[154 115 166  89 117 166 172 173 117 107  86 180  99 135 139 127  95 105
 121 184 126 134 136 110 141  90 137 152 168 103 147 137 155 124 113  75
 105 178 136 128 108 116 165 146  99 101 134 145] = <97>
[ 99 151  77 177 137  77  80 154 133 134 190  76 173 118 115 130 132 142
 154  91 122 126 115 127 110 177 109  97  76 168 108 135 110 172 154 186
 106 126 117 152 171 159  74 145  99 160 183 132] = <108>
[105 120 111 148 144 119  91 160 149 183 133  77 127 133 126 129 219 173
  95  56 147 116 134 185 129 144 139 119 114 118 114 138 155 172 153 186
 106 178 128  82 103  96 124 174 169 145 133  64] = <127>
which: [ 99 151  77 177 137  77  80 154 133 134 190  76 173 118 115 130 132 142
 154  91 122 126 115 127 110 177 109  97  76 168 108 135 110 172 154 186
 106 126 117 152 171 159  74 145  99 160 183 132]
<108>
which: [105 120 111 148 144 119  91 160 149 183 133  77 127 133 126 129 219 173
  95  56 147 116 134 185 129 144 139 119 114 118 114 138 155 172 153 186
 106 178 128  82 103  96 124 174 169 145 133  64]
<127>
tail: [172 154 186 106]
[126 117 152 171 159  74 145  99 160 183 132]
tail: [106 178]
[128  82 103  96 124 174 169 145 133  64]
tail: [145  99]
[160 183 132]
tail: [137 155]
[124 113  75 105 178 136 128 108 116 165 146  99 101 134 145]

[ 70 114  61  89 113 172] : <91>
[132 140 141 130 114 133] : <209>
[122  16 135 110 141 165] : <133>
[136 126 143 133  96 137] : <177>
[ 94 147  95  92  87  96] : <116>
[136  60 107 107 113 124] : <142>
[146 164 116  96  97 189] : <163>
[141 113 113 124 147 145] : <72>
[108 175 131  96  95 187] : <191>
[179 143 171 130 109 159] : <38>
[125 181  91  90 106 192] : <106>
tail: [146 164 116  96  97]
[189]
both <177> <116>: 
[96]
both <72> <91>: 
[113]
both <177> <209>: 
[133]
both <116> <72>: 
[147]

[ 90 142 150 147 140 128 160 152 146  94 140 136 132 137 115 151  93 121
 169 136  97 149 140 142 133  85  89 138]  <87>
[157 117 132 125 120  87 161 114 135 143 105 160 117 104 107 164 140 155
 114  97 151 126  83 149 139 169 172 155]  <77>
[118 162 108 152 106 177 145 151 146  94  37 160 118  29  71 151  94 121
 169 169 130 117 119 158 137 116 119 141]  <27>
[117  82 127  92 112 102 114 127 127 116 142  93 117 158 193 132 153 106
  90  89  96 119 161 128 114 143 145 117]  <4>
tail: [160 118]
[ 29  71 151  94 121 169 169 130 117 119 158 137 116 119 141]
which: [157 117 132 125 120  87 161 114 135 143 105 160 117 104 107 164 140 155
 114  97 151 126  83 149 139 169 172 155]
<77>
tail: [151  94 121 169]
[169 130 117 119 158 137 116 119 141]
tail: [128 114]
[143 145 117]
tail: [152 146  94]
[140 136 132 137 115 151  93 121 169 136  97 149 140 142 133  85  89 138]

[118 147 120 157 109 142 127 143 137]  <168>
[110 118  86 232 122 100 111 186 170]  <118>
[112 107  94 110 143 126  98 109  99]  <148>
[138 184 213 111  56 185  99 154 172]  <80>
[119 190 181 119  57 170 128 144  98]  <89>
[116 112  97 112 140 106 179  85  97]  <61>
[152  95 138 185 222 124 131  58  52]  <19>
both <89> <118>: 
[170]
both <89> <148>: 
[98]
tail: [118 147 120 157 109]
[142 127 143 137]
both <118> <80>: 
[111]

